Below is a small trained network, with its code and all its weights. Each question gives an input and a class and asks what happens when units are switched off, that is, made to give their printed mean instead of their output.

import numpy as np


def w(rows, s, z=0):
    codes = np.array(rows[::2]) - 128.0
    scale = np.full(codes.shape[1], s)
    scale[-1] = z or s
    return codes * scale


def norm(h):
    return h / np.sqrt((h * h).mean(-1, keepdims=True) + 1e-5)


def f(y):
    return np.maximum(y, 0)


def log_softmax(a):
    a = a - a.max(-1, keepdims=True)
    return a - np.log(np.exp(a).sum(-1, keepdims=True))


def net(x, mask):
    res = np.array(x, float).reshape(1, 4) / 4 @ E
    u = 0
    for l in range(4):
        y = f(norm(res) @ A[l][:, :-1].T + A[l][:, -1])
        res = res + np.where(mask[u : u + 6], y, B[l][:, -1]) @ B[l][:, :-1]
        u += 6
    return log_softmax(norm(res)[-1] @ U[:, :-1].T + U[:, -1])


A, B = {}, {}
E = w([
[109,100,163,111,97,254,239,123],'x0',
[72,17,183,11,143,128,135,119],'x1',
[66,143,92,99,5,110,161,25],'x2',
[133,63,104,204,127,137,31,62],'x3',
],0.0073)
A[0] = w([
[86,115,116,93,141,157,42,70,9],'L0N1',
[83,207,124,99,175,153,172,118,67],'L0N2',
[162,129,237,97,58,165,102,157,189],'L0N3',
[204,140,62,171,65,90,125,136,2],'L0N4',
[152,62,158,121,149,129,59,42,17],'L0N5',
[173,136,106,118,235,181,1,255,44],'L0N6',
],0.0073,0.0052)
B[0] = w([
[81,32,101,161,149,170,79,114,153],'L0N1',
[179,70,96,83,108,194,106,145,155],'L0N2',
[125,146,81,87,88,88,223,128,202],'L0N3',
[135,140,1,103,107,130,42,187,156],'L0N4',
[83,5,139,53,135,222,61,105,173],'L0N5',
[166,184,210,240,124,196,120,124,254],'L0N6',
],0.0076,0.0061)
A[1] = w([
[2,50,106,99,154,146,15,120,30],'L1N1',
[157,59,242,215,211,102,71,221,3],'L1N2',
[135,127,153,165,96,139,155,38,23],'L1N3',
[219,97,161,99,239,148,197,164,25],'L1N4',
[61,83,132,87,64,197,127,70,141],'L1N5',
[127,136,183,49,74,71,154,152,52],'L1N6',
],0.007,0.0037)
B[1] = w([
[161,24,100,115,123,13,42,154,213],'L1N1',
[202,160,199,142,254,79,104,41,252],'L1N2',
[135,138,84,221,84,198,138,110,148],'L1N3',
[197,78,67,150,167,152,148,218,204],'L1N4',
[62,71,117,232,92,236,108,37,254],'L1N5',
[45,190,125,8,205,158,206,143,173],'L1N6',
],0.0084,0.0056)
A[2] = w([
[139,152,219,63,159,5,115,93,11],'L2N1',
[83,156,220,31,248,29,89,192,134],'L2N2',
[182,172,238,152,210,95,95,118,25],'L2N3',
[199,88,204,110,214,83,77,159,68],'L2N4',
[136,191,46,89,107,71,99,145,57],'L2N5',
[167,167,255,218,193,56,81,120,4],'L2N6',
],0.0081,0.0034)
B[2] = w([
[87,188,215,103,85,121,111,136,155],'L2N1',
[101,212,168,190,115,98,106,82,202],'L2N2',
[178,184,150,124,193,101,97,16,243],'L2N3',
[194,237,70,176,132,106,105,33,238],'L2N4',
[141,165,87,170,60,98,62,229,162],'L2N5',
[231,206,157,98,153,178,128,1,255],'L2N6',
],0.011,0.0069)
A[3] = w([
[113,72,102,110,109,81,79,138,156],'L3N1',
[177,110,58,100,199,137,104,192,116],'L3N2',
[121,94,173,188,132,92,34,113,183],'L3N3',
[114,109,164,1,62,131,218,146,33],'L3N4',
[154,149,89,166,110,106,96,183,1],'L3N5',
[153,23,99,109,230,166,65,113,173],'L3N6',
],0.0099,0.0047)
B[3] = w([
[126,66,111,113,130,99,91,141,188],'L3N1',
[198,167,152,159,96,111,206,197,158],'L3N2',
[98,95,114,54,108,139,134,157,254],'L3N3',
[134,108,168,55,252,146,77,116,199],'L3N4',
[162,143,76,152,129,143,80,215,158],'L3N5',
[81,118,161,140,121,2,135,105,233],'L3N6',
],0.013,0.0067)
U = w([
[50,11,110,117,77,63,38,58,172],'0',
[56,107,186,30,226,199,184,96,212],'1',
[229,188,150,182,216,110,66,44,222],'2',
[68,126,88,205,38,234,183,47,81],'3',
[164,165,20,189,67,118,36,209,149],'4',
[116,77,175,182,164,32,202,126,2],'5',
[63,192,189,86,100,56,79,121,138],'6',
[202,143,174,134,168,182,198,248,77],'7',
],0.017,0.0068)

Each question gives the input, the list of numbers given to net, and the class t.
The units are the neurons (one row each of A and B). Each row of codes is followed by its name. A weight is (code - 128) times the scale printed after its matrix; where a second scale follows, it is the last column's (A, B and U).
mask holds one flag per neuron, layer by layer. A switched-off neuron (its flag False) gives its mean, the last column of its row in B, instead of its output. The means were averaged over made-up inputs and are rounded, as every weight is.
A unit's drop is (log p(t) with every unit on - log p(t) with that unit switched off) / (log p(t) with every unit on - log p(t) with every unit switched off).
The circuit of an input: a set's keep is (log p(t) with only the set's units on - log p(t) with every unit switched off) / (log p(t) with every unit on - log p(t) with every unit switched off). Starting from the 12 units with the biggest drops (on a tie, the unit counted first), units are removed one at a time, each time the one whose removal leaves the highest keep (on an exact tie, the one counted first), for as long as the keep stays at least 0.8.
units of the circuit, in order: the units of the circuit, biggest drop first
unit that matters most: the unit with the biggest drop
top k neurons: the k neurons with the biggest drops, biggest first
drop of u: that unit's drop, to one decimal
input [7,4,3,0], class 1: units of the circuit, in order	(L2N4)
input [8,-8,8,-8], class 1: units of the circuit, in order	(L2N4, L0N6, L2N2)
input [-5,-1,4,-5], class 4: units of the circuit, in order	(L2N5, L1N2)
input [8,-1,6,-1], class 3: top 2 neurons	(L1N5, L1N3)
input [7,-3,6,-3], class 3: top 3 neurons	(L1N5, L1N3, L3N3)
input [6,1,-3,1], class 7: units of the circuit, in order	(L1N4, L2N3, L2N6)
input [-1,-2,8,-5], class 1: top 3 neurons	(L0N6, L2N4, L3N4)
input [4,-8,-2,4], class 4: top 2 neurons	(L1N2, L0N4)
input [-5,-2,6,-6], class 4: top 2 neurons	(L2N5, L1N2)
input [2,4,3,1], class 0: top 2 neurons	(L0N6, L1N5)
input [-6,1,4,-2], class 6: top 2 neurons	(L2N1, L1N5)
input [6,-1,-3,-2], class 7: top 2 neurons	(L1N4, L3N2)
input [-4,3,0,-3], class 6: top 2 neurons	(L2N2, L0N6)
input [1,-6,1,-7], class 4: unit that matters most	L2N5
input [2,-2,7,6], class 0: drop of L2N6	0.1
input [1,-5,2,5], class 4: drop of L3N3	0.0
input [-6,-2,2,3], class 4: drop of L2N5	0.1
